[-31 414 357 108]
[81 -114 -794 -31]
->
[-31 414]
[81 -114]

[-276 -302 462 -501]
[-76 392 -584 -105]
->
[-276 -302]
[-76 392]

[276 -757 176]
[350 577 -559]
->
[276 -757]
[350 577]

[25 -5 -407]
[146 738 422]
[219 -708 -286]
[-300 -194 -274]
[106 -724 -300]
->
[25 -5]
[146 738]

[-101 212 -156]
[-34 98 36]
[-42 745 -129]
[-73 165 -57]
->
[-101 212]
[-34 98]

[-314 485 10]
[104 -269 -43]
[493 -769 -74]
[407 -421 -62]
->
[-314 485]
[104 -269]

[285 236 144 33 13]
[193 121 179 189 32]
[167 -16 44 -21 98]
[49 -178 -237 56 587]
->
[285 236]
[193 121]
---
[1 12 -491 23 1]
[-75 105 -94 1 32]
[3 58 -12 82 -33]
[-35 -9 -104 20 16]
[58 -7 126 -26 18]
[8 5 -718 -6 13]
->
[1 32 -33 16 18 13]
[23 1 82 20 -26 -6]
[-491 -94 -12 -104 126 -718]
[12 105 58 -9 -7 5]
[1 -75 3 -35 58 8]

[438 429 -558 -681]
[-362 366 -619 689]
[128 345 444 -382]
[98 14 -44 6]
[106 -107 -102 153]
[714 357 -606 -263]
[101 -69 68 333]
[-70 219 -49 -141]
->
[-681 689 -382 6 153 -263 333 -141]
[-558 -619 444 -44 -102 -606 68 -49]
[429 366 345 14 -107 357 -69 219]
[438 -362 128 98 106 714 101 -70]

[91 -140 230 -206 -208 92 -162 29 144 91]
[117 219 -130 45 176 281 54 256 99 111]
[-3 -370 225 67 -344 -367 2 -506 -262 1]
[-133 491 -311 103 628 157 138 298 70 -105]
[61 -98 25 1 -301 -15 32 -54 -39 -2]
[-84 -189 0 168 -289 -309 97 -325 -223 -118]
->
[91 111 1 -105 -2 -118]
[144 99 -262 70 -39 -223]
[29 256 -506 298 -54 -325]
[-162 54 2 138 32 97]
[92 281 -367 157 -15 -309]
[-208 176 -344 628 -301 -289]
[-206 45 67 103 1 168]
[230 -130 225 -311 25 0]
[-140 219 -370 491 -98 -189]
[91 117 -3 -133 61 -84]

[-587 -35 361 -523]
[-768 -298 340 -696]
->
[-523 -696]
[361 340]
[-35 -298]
[-587 -768]

[243 613 388 326 -325 160 -43 615]
[-233 52 -559 439 -149 -161 -81 -425]
[-341 -522 -248 -372 89 -309 -115 -395]
->
[615 -425 -395]
[-43 -81 -115]
[160 -161 -309]
[-325 -149 89]
[326 439 -372]
[388 -559 -248]
[613 52 -522]
[243 -233 -341]

[585 52 -211 -508 -90 -179 104 -111 144 -339 66 -86 49]
[121 -53 -226 -413 3 -16 195 121 -2 -61 46 -21 -225]
[328 72 -572 -1 -193 557 -383 -202 -24 -8 -80 418 -162]
[531 -40 -229 419 83 325 -554 62 105 22 -28 55 -358]
[373 94 108 -275 -165 -292 -70 34 -94 -77 -149 610 -282]
[181 94 212 -111 -321 -437 -27 385 -43 -222 -49 252 -110]
->
[49 -225 -162 -358 -282 -110]
[-86 -21 418 55 610 252]
[66 46 -80 -28 -149 -49]
[-339 -61 -8 22 -77 -222]
[144 -2 -24 105 -94 -43]
[-111 121 -202 62 34 385]
[104 195 -383 -554 -70 -27]
[-179 -16 557 325 -292 -437]
[-90 3 -193 83 -165 -321]
[-508 -413 -1 419 -275 -111]
[-211 -226 -572 -229 108 212]
[52 -53 72 -40 94 94]
[585 121 328 531 373 181]

[37 -245 172 -108 427 158 487 -157 -160 33 168 231 688 434]
[25 -36 -239 260 -239 -255 -186 193 -138 -252 145 -276 88 -122]
[181 -180 -126 308 415 -53 438 163 -184 -239 266 32 495 298]
[-178 -162 -25 -261 -446 68 -563 -232 168 -28 -284 -8 317 -450]
[-134 303 343 -76 570 274 613 -112 321 205 -386 295 -116 647]
[115 -288 -101 -101 -82 -42 -212 -1 -325 -71 331 -107 308 -144]
->
[434 -122 298 -450 647 -144]
[688 88 495 317 -116 308]
[231 -276 32 -8 295 -107]
[168 145 266 -284 -386 331]
[33 -252 -239 -28 205 -71]
[-160 -138 -184 168 321 -325]
[-157 193 163 -232 -112 -1]
[487 -186 438 -563 613 -212]
[158 -255 -53 68 274 -42]
[427 -239 415 -446 570 -82]
[-108 260 308 -261 -76 -101]
[172 -239 -126 -25 343 -101]
[-245 -36 -180 -162 303 -288]
[37 25 181 -178 -134 115]

[-103 -374 -524]
[-221 25 7]
[616 634 -16]
[430 703 363]
->
[-524 7 -16 363]
[-374 25 634 703]
[-103 -221 616 430]

[-530 -188 -588 -468]
[387 -187 361 101]
[260 -171 330 142]
[131 -35 35 130]
[-477 -134 -42 -357]
[-269 -176 -363 716]
[20 3 209 -621]
[-409 -217 -276 -499]
[-629 -184 -541 -467]
[-413 73 -451 -154]
->
[-468 101 142 130 -357 716 -621 -499 -467 -154]
[-588 361 330 35 -42 -363 209 -276 -541 -451]
[-188 -187 -171 -35 -134 -176 3 -217 -184 73]
[-530 387 260 131 -477 -269 20 -409 -629 -413]
---
[-413 372 202 -187 309]
[367 97 511 410 224]
[162 -409 -178 167 112]
[496 372 140 691 466]
->
[-413 372]
[367 97]
[162 -409]

[306 137 -98 290]
[-368 88 369 44]
[-624 256 239 212]
[115 97 -645 317]
[460 -486 -210 -584]
->
[306 137]
[-368 88]
[-624 256]

[-331 -440 377 431]
[-13 213 -110 -714]
[69 520 -302 -737]
[351 -506 -285 -164]
->
[-331 -440]
[-13 213]
[69 520]

[217 23 -65 32 584]
[-135 -41 185 -201 23]
[-352 -21 71 27 175]
[100 86 -301 163 -293]
->
[217 23]
[-135 -41]
[-352 -21]

[-184 678 25]
[35 -767 -214]
[546 364 434]
[121 604 -35]
->
[-184 678]
[35 -767]
[546 364]

[-456 541 -470 -683]
[306 302 300 113]
[-150 -495 178 523]
[329 -447 -57 96]
->
[-456 541]
[306 302]
[-150 -495]

[-447 -320 -650 -141 30]
[-807 -126 -568 -227 258]
[-332 -235 -670 -58 -61]
[-647 -243 -695 -173 82]
->
[-447 -320]
[-807 -126]
[-332 -235]
